Below are the code and all the weights of a small trained network. Each question names an input and a class and asks about switching units off, where a switched-off unit gives its printed mean instead of its output.

import numpy as np


def w(rows, s, z=0):
    codes = np.array(rows[::2]) - 128.0
    scale = np.full(codes.shape[1], s)
    scale[-1] = z or s
    return codes * scale


def norm(h):
    return h / np.sqrt((h * h).mean(-1, keepdims=True) + 1e-5)


def f(y):
    return y / 2 * (1 + np.tanh(0.7978845608 * (y + 0.044715 * y**3)))


def log_softmax(a):
    a = a - a.max(-1, keepdims=True)
    return a - np.log(np.exp(a).sum(-1, keepdims=True))


def net(x, mask):
    res = np.array(x, float).reshape(1, 8) / 4 @ E
    u = 0
    for l in range(3):
        y = f(norm(res) @ A[l][:, :-1].T + A[l][:, -1])
        res = res + np.where(mask[u : u + 7], y, B[l][:, -1]) @ B[l][:, :-1]
        u += 7
    return log_softmax(norm(res)[-1] @ U[:, :-1].T + U[:, -1])


A, B = {}, {}
E = w([
[98,159,64,81,110,150,146],'x0',
[157,97,213,118,102,14,139],'x1',
[70,102,20,188,136,119,135],'x2',
[164,212,102,126,189,176,164],'x3',
[153,131,217,88,106,110,176],'x4',
[225,103,105,128,195,20,210],'x5',
[127,70,253,237,193,244,200],'x6',
[250,109,167,126,200,106,52],'x7',
],0.0025)
A[0] = w([
[127,132,189,124,176,202,224,110],'L0N1',
[159,50,150,188,120,49,141,10],'L0N2',
[157,113,205,159,191,151,204,254],'L0N3',
[183,151,117,20,55,64,202,243],'L0N4',
[153,74,31,125,134,116,249,41],'L0N5',
[72,254,142,77,53,227,178,245],'L0N6',
[80,72,162,226,71,95,152,106],'L0N7',
],0.0055,0.00078)
B[0] = w([
[159,231,165,121,112,90,144,198],'L0N1',
[82,125,89,48,104,171,94,176],'L0N2',
[210,108,90,126,88,102,146,215],'L0N3',
[137,141,145,163,169,77,54,240],'L0N4',
[45,167,73,114,140,97,2,182],'L0N5',
[65,120,109,109,155,160,62,254],'L0N6',
[108,92,105,105,127,197,149,183],'L0N7',
],0.0058,0.0037)
A[1] = w([
[218,131,98,231,217,73,204,68],'L1N1',
[83,128,131,101,186,199,85,125],'L1N2',
[132,218,64,122,188,85,130,135],'L1N3',
[151,128,121,124,102,79,65,255],'L1N4',
[86,114,75,71,28,144,106,251],'L1N5',
[138,36,255,120,113,56,133,206],'L1N6',
[45,162,89,219,116,167,245,65],'L1N7',
],0.0051,0.00081)
B[1] = w([
[189,51,127,175,146,180,163,185],'L1N1',
[87,112,48,131,155,115,180,232],'L1N2',
[109,35,226,219,114,151,112,248],'L1N3',
[172,112,101,156,150,139,154,252],'L1N4',
[181,181,86,174,137,188,155,254],'L1N5',
[84,178,8,167,92,136,179,217],'L1N6',
[153,108,28,113,195,117,3,175],'L1N7',
],0.0056,0.0023)
A[2] = w([
[253,77,120,162,216,196,120,187],'L2N1',
[133,169,144,119,74,231,175,93],'L2N2',
[146,73,151,134,51,206,172,4],'L2N3',
[150,171,95,131,110,18,158,206],'L2N4',
[175,133,131,138,138,157,141,131],'L2N5',
[133,101,105,199,108,179,106,168],'L2N6',
[163,163,88,99,109,7,63,16],'L2N7',
],0.0056,0.0024)
B[2] = w([
[168,190,106,92,38,194,110,254],'L2N1',
[109,104,190,142,150,21,191,159],'L2N2',
[101,76,121,254,148,34,93,131],'L2N3',
[180,161,137,143,92,208,79,193],'L2N4',
[136,131,154,103,90,116,171,142],'L2N5',
[118,158,112,109,63,84,173,209],'L2N6',
[143,103,208,191,172,139,107,188],'L2N7',
],0.0064,0.004)
U = w([
[114,117,154,55,212,129,182,57],'0',
[37,142,29,101,129,171,95,194],'1',
[130,69,154,51,168,96,146,17],'2',
[103,177,220,57,160,136,198,94],'3',
[146,124,175,171,179,82,39,161],'4',
[135,87,146,69,185,93,161,1],'5',
[92,82,163,163,98,45,215,146],'6',
[255,160,131,120,60,172,146,187],'7',
],0.013,0.0066)

Each question gives the input, the list of numbers given to net, and the class t.
The units are the neurons (one row each of A and B). Each row of codes is followed by its name. A weight is (code - 128) times the scale printed after its matrix; where a second scale follows, it is the last column's (A, B and U).
mask holds one flag per neuron, layer by layer. A switched-off neuron (its flag False) gives its mean, the last column of its row in B, instead of its output. The means were averaged over made-up inputs and are rounded, as every weight is.
A unit's drop is (log p(t) with every unit on - log p(t) with that unit switched off) / (log p(t) with every unit on - log p(t) with every unit switched off).
The circuit of an input: a set's keep is (log p(t) with only the set's units on - log p(t) with every unit switched off) / (log p(t) with every unit on - log p(t) with every unit switched off). Starting from the 12 units with the biggest drops (on a tie, the unit counted first), units are removed one at a time, each time the one whose removal leaves the highest keep (on an exact tie, the one counted first), for as long as the keep stays at least 0.8.
units of the circuit, in order: the units of the circuit, biggest drop first
k most important neurons: the k neurons with the biggest drops, biggest first
top k neurons in layer l: the k neurons of layer l with the biggest drops, biggest first
drop when u is switched off: that unit's drop, to one decimal
input [6,8,5,5,3,5,0,4], class 4: units of the circuit, in order : [L0N5]
input [-4,6,-8,5,-7,-8,3,-3], class 6: units of the circuit, in order : [L2N2 L0N4]
input [7,2,-1,-6,4,5,-6,-7], class 4: units of the circuit, in order : [L0N4 L2N7]
input [5,6,4,8,-4,-4,-2,6], class 7: units of the circuit, in order : [L0N6 L0N5]
input [-1,8,-5,-2,2,4,-4,1], class 4: top 3 neurons in layer 2 : [L2N7 L2N1 L2N6]
input [-7,-3,4,-1,6,7,-4,-5], class 4: 2 most important neurons : [L0N4 L0N5]
input [-1,-5,-6,-5,4,-6,6,7], class 6: top 3 neurons in layer 1 : [L1N6 L1N7 L1N5]
input [-3,-2,4,-5,4,-1,-1,2], class 6: 3 most important neurons : [L2N2 L0N6 L0N5]
input [8,-2,3,-5,1,6,1,7], class 4: units of the circuit, in order : [L0N5 L2N7]
input [3,6,5,-8,-4,8,5,5], class 1: 4 most important neurons : [L0N2 L0N1 L0N7 L0N5]
input [-5,8,-1,3,-7,-8,8,-1], class 6: 2 most important neurons : [L2N2 L2N3]
input [-7,2,6,2,-7,8,3,-2], class 1: 2 most important neurons : [L0N5 L0N2]
input [3,-1,-5,1,4,-4,3,-5], class 3: 4 most important neurons : [L0N1 L2N2 L0N5 L1N6]
input [-6,2,6,-2,1,1,8,-8], class 1: units of the circuit, in order : [L1N7]
input [3,-3,0,-6,2,-1,-5,2], class 7: top 3 neurons in layer 1 : [L1N4 L1N5 L1N7]
input [8,4,2,0,2,1,-6,8], class 4: top 3 neurons in layer 0 : [L0N4 L0N3 L0N7]
input [-4,7,2,-5,5,6,7,4], class 7: 3 most important neurons : [L0N3 L1N3 L2N4]
input [-1,7,-8,6,1,-8,7,-3], class 6: top 2 neurons in layer 2 : [L2N2 L2N1]
input [5,7,1,-6,-3,7,5,5], class 7: top 2 neurons in layer 0 : [L0N3 L0N6]
input [3,5,-8,-2,-6,2,-5,-7], class 4: most important neuron : [L0N4]
input [-7,6,3,2,-5,1,6,1], class 7: 2 most important neurons : [L2N1 L0N3]
input [7,-7,-1,-1,2,8,4,-3], class 4: 2 most important neurons : [L0N5 L0N1]
input [2,8,-5,0,-6,0,-5,0], class 4: top 2 neurons in layer 0 : [L0N4 L0N3]
input [-7,3,-2,-2,-3,2,-2,4], class 7: top 2 neurons in layer 0 : [L0N5 L0N6]
input [4,-1,-8,4,-3,-2,-3,2], class 1: drop when L2N7 is switched off : 0.1
